|  -1.3 |   5.6 |  -8.3 |  -6.3 |   0.1 |  18.4 |  10.2 |  -6.5 | -12.8 |  -3.6 |  -7.7 |  -4.1 |  -0.4 |  13.4 |   5.7 |   1.0 | -16.1 |  12.4 |   0.0 |   1.3 |   5.2 |   3.5 |   5.2 |  -5.5 |   7.8 |   3.9 |  18.0 |  -6.7 |  j_982
|   9.2 |  18.7 |  -5.1 |  -1.3 |  -0.5 |  -8.1 |  -1.4 |   4.7 |  22.6 |  58.5 |   1.4 |  18.4 |   0.5 | -25.4 | -22.3 | -20.2 | -21.2 |  12.6 |  25.8 |   5.1 |   2.8 |  24.0 |   1.9 | -11.0 | -18.9 | -20.5 |   0.7 |   2.5 |  j_982
|  -7.9 | -18.9 |   2.5 |   8.3 |  11.1 | -16.4 | -12.1 |   0.4 |   1.4 | -46.4 | -10.5 | -39.1 |  11.9 | -20.6 |  20.0 |  14.6 |  60.8 | -13.3 |  -1.0 |  16.6 | -25.4 | -13.4 |  13.5 |  10.7 |  21.6 |  35.2 |  13.0 |   3.4 |  j_135
|  -7.0 |  -5.2 |  -2.6 |   6.1 | -10.5 | -10.5 |   6.1 |   8.5 | -24.7 | -18.5 |  -2.8 |   1.0 |  34.3 |  54.4 |   0.8 |  10.2 |  41.0 | -15.1 | -18.2 |  10.1 | -29.1 |  -4.7 |  -2.0 |   5.8 |  63.0 |  11.7 |   2.9 |  -0.2 |  j_135
|  14.1 | -45.0 | -17.3 |  10.3 |  -6.1 |  16.2 |   0.4 | -10.6 | -35.6 |  57.0 |  -1.9 |  -5.1 |  31.9 |  13.3 | -20.7 | -17.7 |   0.8 | -21.0 | -21.1 |  20.8 |   0.0 | -10.7 |  16.3 |   8.3 |  -2.1 | -25.6 | -25.2 | -22.9 |  j_135
|  22.1 | -22.3 |   2.5 |  20.5 |  -5.7 | -32.8 |  -0.7 |  -4.9 |  16.2 |  65.9 |  10.9 |  25.6 |   9.4 |   5.6 | -23.3 |  14.3 |  19.3 |  -6.1 |  -7.2 |  14.2 |  -1.6 |   9.7 |   4.5 |  12.4 |  13.5 |  -8.0 | -76.0 |  -7.6 |  j_135
|   5.1 |  38.2 |   0.4 |  -4.8 |   7.3 | -48.0 |  -6.4 |  -4.0 |  29.1 |  34.3 |   4.9 |  31.9 | -20.6 | -66.4 |  -4.5 | -20.2 |   1.8 |   7.7 |  27.5 | -15.8 |  -5.1 |  13.0 |  -0.6 | -12.9 | -18.7 |   0.7 |  -4.3 |  14.4 |  j_982
|  15.8 |  28.8 |  -2.7 |   8.8 |  18.4 |  -8.7 |  -7.3 |  11.5 |  38.5 |  83.1 |  18.0 |  20.8 |  22.4 | -37.0 | -21.3 | -29.8 | -25.0 | -20.8 |  19.8 |  16.3 |  -4.0 |  18.1 |  -0.5 | -54.9 | -28.3 | -24.7 |   4.7 |   4.4 |  j_982
|  -6.0 |   0.4 |   0.6 |  -4.7 |   9.9 |   6.3 |  -6.1 |  -3.6 |  11.1 |  20.0 |  -9.0 |  -5.9 |   2.5 | -35.9 |  -2.3 | -13.9 |   0.8 | -13.9 |  11.4 |   7.4 |   1.5 |   3.1 |   1.6 |   1.3 | -14.0 |  10.9 |  26.8 | -10.2 |  j_982
|  14.4 | -48.5 |   9.2 |  10.6 |  -7.7 |   5.3 |  10.1 |  -5.9 | -21.0 |  43.1 |  -6.6 |  -8.4 |  50.4 |  47.9 | -23.1 |   4.2 |  56.9 | -18.2 | -40.3 |  39.8 | -26.8 |  11.9 |  13.2 |  14.4 |  39.6 |   3.1 |  12.6 | -43.8 |  j_135
|   9.2 | -38.2 |  19.7 |  25.2 |   4.4 | -16.7 |   9.1 |   1.4 |  17.4 |  16.0 |   5.7 |   2.8 |  12.3 |   6.9 | -14.2 |   1.2 |  -0.1 | -12.9 | -28.0 |   3.8 |  -3.5 | -10.6 |   7.0 | -10.0 |  -4.5 | -30.2 | -62.5 |   6.4 |  j_135
|  10.1 |   5.0 |  25.0 |  14.7 |  -1.3 | -24.6 |  12.1 |  -4.8 |  14.0 |  37.6 |  -4.4 |  29.5 |  -2.2 | -14.6 | -16.1 | -13.4 |   2.6 |   7.8 |  -1.3 |   2.9 |   1.0 |  20.1 |   3.0 |  -6.2 |  -2.6 |  -4.4 | -29.5 |  -5.9 |  j_982
|   2.1 | -23.3 |  -1.2 |  -3.9 |   2.1 |   8.9 |  29.5 |  13.1 | -38.4 | -14.1 | -15.2 | -27.0 |  37.0 |  47.4 |  -9.8 |  15.4 |  33.4 | -19.0 | -22.1 |   9.7 | -10.2 |  -9.6 |  -3.3 |  -0.1 |  23.5 |  -1.3 |  23.4 |  -6.9 |  j_135
|  -4.8 | -42.5 |  -4.5 |  19.2 |   9.3 |  16.8 |  -1.9 |   5.0 |   6.2 |  -2.2 | -40.5 | -32.9 |  39.4 |   3.5 |  -0.4 |   7.7 |  27.7 | -30.1 | -25.6 |  22.9 | -18.1 | -18.4 |   0.0 |  -8.9 |  13.8 |   5.2 |   4.9 |  -5.7 |  j_135
|   0.6 | -25.6 |   1.8 |  10.2 |   0.2 | -22.4 |  14.4 |  -2.3 |   3.3 |  -9.1 |   0.2 |  -8.2 |  17.5 |  15.5 |  -7.8 |   4.3 |  49.9 | -14.1 | -13.8 |  10.6 | -18.3 |  -4.3 |  13.6 |  -3.7 |  18.0 |  -1.5 | -35.4 |   1.1 |  j_135
